Below are the code and all the weights of a small trained network. Each question names an input and a class and asks about switching units off, where a switched-off unit gives its printed mean instead of its output.

import numpy as np


def w(rows, s, z=0):
    codes = np.array(rows[::2]) - 128.0
    scale = np.full(codes.shape[1], s)
    scale[-1] = z or s
    return codes * scale


def norm(h):
    return h / np.sqrt((h * h).mean(-1, keepdims=True) + 1e-5)


def f(y):
    return y / 2 * (1 + np.tanh(0.7978845608 * (y + 0.044715 * y**3)))


def log_softmax(a):
    a = a - a.max(-1, keepdims=True)
    return a - np.log(np.exp(a).sum(-1, keepdims=True))


def net(x, mask):
    res = np.array(x, float).reshape(1, 4) / 4 @ E
    u = 0
    for l in range(3):
        y = f(norm(res) @ A[l][:, :-1].T + A[l][:, -1])
        res = res + np.where(mask[u : u + 7], y, B[l][:, -1]) @ B[l][:, :-1]
        u += 7
    return log_softmax(norm(res)[-1] @ U[:, :-1].T + U[:, -1])


A, B = {}, {}
E = w([
[7,103,180,94,63],'x0',
[141,89,119,186,1],'x1',
[71,44,216,173,112],'x2',
[136,9,66,165,168],'x3',
],0.0056)
A[0] = w([
[180,78,126,66,107,121],'L0N1',
[112,99,94,123,142,40],'L0N2',
[60,60,93,197,120,28],'L0N3',
[2,251,171,134,33,251],'L0N4',
[230,97,122,170,194,103],'L0N5',
[197,171,107,166,149,112],'L0N6',
[122,83,191,179,110,28],'L0N7',
],0.0092,0.0021)
B[0] = w([
[96,149,160,139,171,133],'L0N1',
[91,129,126,201,117,125],'L0N2',
[105,140,117,169,108,168],'L0N3',
[92,177,141,61,82,253],'L0N4',
[121,110,172,157,123,201],'L0N5',
[112,73,254,107,42,180],'L0N6',
[57,32,87,62,17,154],'L0N7',
],0.0069,0.0073)
A[1] = w([
[173,50,113,146,153,165],'L1N1',
[189,234,107,63,117,168],'L1N2',
[177,143,234,139,194,130],'L1N3',
[97,243,197,123,103,164],'L1N4',
[152,154,146,123,169,116],'L1N5',
[2,125,154,139,44,89],'L1N6',
[101,140,174,176,148,3],'L1N7',
],0.0067,0.0022)
B[1] = w([
[103,246,69,254,95,171],'L1N1',
[21,17,166,112,188,232],'L1N2',
[213,119,105,79,98,191],'L1N3',
[131,156,66,88,161,248],'L1N4',
[152,94,115,89,102,134],'L1N5',
[76,128,168,53,56,255],'L1N6',
[76,2,148,159,139,110],'L1N7',
],0.0059,0.0042)
A[2] = w([
[131,148,213,161,187,6],'L2N1',
[134,156,83,90,171,49],'L2N2',
[104,91,163,85,254,148],'L2N3',
[64,143,90,95,138,129],'L2N4',
[93,90,192,93,97,243],'L2N5',
[118,203,115,149,134,46],'L2N6',
[96,172,206,112,123,249],'L2N7',
],0.0087,0.0023)
B[2] = w([
[206,123,131,152,60,122],'L2N1',
[161,100,77,13,170,132],'L2N2',
[253,88,44,77,7,191],'L2N3',
[174,140,188,35,47,180],'L2N4',
[170,206,44,59,102,254],'L2N5',
[205,95,110,161,69,113],'L2N6',
[90,153,107,5,121,224],'L2N7',
],0.0053,0.0056)
U = w([
[128,82,26,99,104,198],'0',
[124,117,205,123,130,202],'1',
[83,66,45,90,141,7],'2',
[7,141,46,148,253,225],'3',
],0.0054,0.0018)

Each question gives the input, the list of numbers given to net, and the class t.
The units are the neurons (one row each of A and B). Each row of codes is followed by its name. A weight is (code - 128) times the scale printed after its matrix; where a second scale follows, it is the last column's (A, B and U).
mask holds one flag per neuron, layer by layer. A switched-off neuron (its flag False) gives its mean, the last column of its row in B, instead of its output. The means were averaged over made-up inputs and are rounded, as every weight is.
A unit's drop is (log p(t) with every unit on - log p(t) with that unit switched off) / (log p(t) with every unit on - log p(t) with every unit switched off).
The circuit of an input: a set's keep is (log p(t) with only the set's units on - log p(t) with every unit switched off) / (log p(t) with every unit on - log p(t) with every unit switched off). Starting from the 12 units with the biggest drops (on a tie, the unit counted first), units are removed one at a time, each time the one whose removal leaves the highest keep (on an exact tie, the one counted first), for as long as the keep stays at least 0.8.
circuit, biggest first: the units of the circuit, biggest drop first
k most important neurons of layer l: the k neurons of layer l with the biggest drops, biggest first
drop of u: that unit's drop, to one decimal
input [-8,-2,-1,7], class 1: most important neuron of layer 2 => (L2N5)
input [-5,-1,1,2], class 1: circuit, biggest first => (L0N6; L0N5)
input [-7,-3,-1,7], class 1: circuit, biggest first => (L0N5; L0N6; L1N4)
input [-6,4,-6,-1], class 1: 2 most important neurons of layer 0 => (L0N6; L0N4)
input [3,1,-6,7], class 3: 2 most important neurons of layer 2 => (L2N3; L2N5)
input [-7,6,-6,6], class 1: 3 most important neurons of layer 0 => (L0N6; L0N5; L0N7)
input [-1,6,-4,7], class 3: 2 most important neurons of layer 2 => (L2N3; L2N4)
input [-5,-1,-3,4], class 1: 2 most important neurons of layer 2 => (L2N5; L2N3)
input [-6,-1,-2,0], class 1: 3 most important neurons of layer 0 => (L0N6; L0N4; L0N5)
input [-8,-1,-2,1], class 1: drop of L0N6 => 0.4
input [-1,4,-3,7], class 3: drop of L0N4 => 0.2
input [-3,-8,8,-5], class 0: drop of L2N4 => 0.0
